Here is a tiny trained network, its code and every weight. The questions are about switching its units off for an input and a class, where a switched-off unit gives its printed mean instead of its output.

import numpy as np


def w(rows, s, z=0):
    codes = np.array(rows[::2]) - 128.0
    scale = np.full(codes.shape[1], s)
    scale[-1] = z or s
    return codes * scale


def norm(h):
    return h / np.sqrt((h * h).mean(-1, keepdims=True) + 1e-5)


def f(y):
    return y / 2 * (1 + np.tanh(0.7978845608 * (y + 0.044715 * y**3)))


def log_softmax(a):
    a = a - a.max(-1, keepdims=True)
    return a - np.log(np.exp(a).sum(-1, keepdims=True))


def net(x, mask):
    res = np.array(x, float).reshape(1, 3) / 4 @ E
    u = 0
    for l in range(2):
        y = f(norm(res) @ A[l][:, :-1].T + A[l][:, -1])
        res = res + np.where(mask[u : u + 8], y, B[l][:, -1]) @ B[l][:, :-1]
        u += 8
    return log_softmax(norm(res)[-1] @ U[:, :-1].T + U[:, -1])


A, B = {}, {}
E = w([
[216,43,215,133,94,174],'x0',
[127,177,140,202,62,165],'x1',
[198,166,152,190,252,147],'x2',
],0.0019)
A[0] = w([
[158,243,165,139,51,191,78],'0.n1',
[121,156,112,254,46,126,118],'0.n2',
[83,166,86,125,134,52,95],'0.n3',
[60,114,76,225,69,179,39],'0.n4',
[140,71,106,49,184,44,117],'0.n5',
[160,103,137,182,230,166,249],'0.n6',
[43,109,148,83,11,110,55],'0.n7',
[132,45,148,119,81,207,88],'0.n8',
],0.0037,0.0018)
B[0] = w([
[151,89,106,111,117,26,159],'0.n1',
[135,118,110,108,147,33,190],'0.n2',
[76,95,138,158,98,178,175],'0.n3',
[170,47,106,119,159,114,142],'0.n4',
[206,134,95,190,56,21,204],'0.n5',
[88,177,123,94,80,127,254],'0.n6',
[190,180,138,3,174,170,221],'0.n7',
[88,181,137,148,105,131,169],'0.n8',
],0.0043,0.0019)
A[1] = w([
[176,204,149,227,255,152,92],'1.n1',
[157,245,131,117,119,82,122],'1.n2',
[17,111,45,118,154,130,184],'1.n3',
[183,64,111,172,154,103,103],'1.n4',
[178,87,94,89,173,35,93],'1.n5',
[150,26,226,148,61,187,4],'1.n6',
[211,101,88,190,169,73,80],'1.n7',
[184,87,226,113,84,159,176],'1.n8',
],0.0041,0.0018)
B[1] = w([
[143,46,108,3,64,119,216],'1.n1',
[137,143,146,146,117,161,250],'1.n2',
[149,66,177,188,184,158,254],'1.n3',
[111,140,66,138,113,55,110],'1.n4',
[146,130,171,216,67,95,198],'1.n5',
[85,61,103,116,183,124,157],'1.n6',
[65,119,132,115,85,108,147],'1.n7',
[78,144,83,193,185,125,245],'1.n8',
],0.0045,0.0018)
U = w([
[152,141,135,1,102,184,254],'0',
[59,90,120,187,232,178,186],'1',
[143,134,119,175,35,25,55],'2',
[150,227,167,163,116,163,13],'3',
],0.0084,0.0015)

Each question gives the input, the list of numbers given to net, and the class t.
The units are the neurons (one row each of A and B). Each row of codes is followed by its name. A weight is (code - 128) times the scale printed after its matrix; where a second scale follows, it is the last column's (A, B and U).
mask holds one flag per neuron, layer by layer. A switched-off neuron (its flag False) gives its mean, the last column of its row in B, instead of its output. The means were averaged over made-up inputs and are rounded, as every weight is.
A unit's drop is (log p(t) with every unit on - log p(t) with that unit switched off) / (log p(t) with every unit on - log p(t) with every unit switched off).
The circuit of an input: a set's keep is (log p(t) with only the set's units on - log p(t) with every unit switched off) / (log p(t) with every unit on - log p(t) with every unit switched off). Starting from the 12 units with the biggest drops (on a tie, the unit counted first), units are removed one at a time, each time the one whose removal leaves the highest keep (on an exact tie, the one counted first), for as long as the keep stays at least 0.8.
circuit, biggest first: the units of the circuit, biggest drop first
unit that matters most: the unit with the biggest drop
k most important neurons: the k neurons with the biggest drops, biggest first
k most important neurons of layer l: the k neurons of layer l with the biggest drops, biggest first
input [4,-5,2], class 2: circuit, biggest first => 0.n7; 1.n4
input [-3,-8,5], class 2: circuit, biggest first => 0.n5; 1.n5
input [-7,-1,-5], class 1: unit that matters most => 1.n3
input [1,0,-2], class 3: circuit, biggest first => 1.n1; 0.n8
input [3,5,6], class 0: 2 most important neurons => 1.n1; 0.n5
input [7,6,4], class 1: circuit, biggest first => 1.n8; 1.n6
input [6,8,4], class 2: circuit, biggest first => 0.n1; 0.n2; 1.n4
input [-7,4,2], class 1: 2 most important neurons => 0.n5; 1.n3
input [8,6,1], class 1: 2 most important neurons => 0.n5; 1.n6
input [2,-5,3], class 2: 2 most important neurons => 0.n5; 0.n7
input [1,6,7], class 0: 2 most important neurons => 1.n1; 0.n5
input [-6,5,1], class 1: 3 most important neurons => 0.n5; 1.n3; 0.n3
input [-7,-6,-5], class 1: 4 most important neurons => 1.n3; 0.n3; 0.n1; 1.n1
input [-4,1,-7], class 0: unit that matters most => 0.n7
input [2,-2,3], class 3: 3 most important neurons => 0.n6; 0.n7; 1.n2
input [-8,-6,-3], class 1: 3 most important neurons of layer 0 => 0.n3; 0.n1; 0.n2
input [-3,-5,5], class 0: 3 most important neurons => 1.n1; 0.n1; 0.n2
input [3,-8,-5], class 2: 2 most important neurons of layer 0 => 0.n5; 0.n6
input [1,0,-3], class 3: 2 most important neurons => 0.n7; 1.n1
input [2,-6,1], class 2: circuit, biggest first => 0.n5
input [6,-3,6], class 0: 2 most important neurons => 1.n1; 0.n3
input [-3,6,-7], class 0: 2 most important neurons of layer 0 => 0.n7; 0.n5
input [-1,-1,2], class 3: 3 most important neurons => 0.n6; 0.n7; 1.n1
input [7,-2,-4], class 1: 3 most important neurons of layer 1 => 1.n8; 1.n6; 1.n1
input [8,2,-1], class 1: 2 most important neurons of layer 1 => 1.n6; 1.n8
input [3,-6,-4], class 2: 2 most important neurons => 0.n5; 0.n6
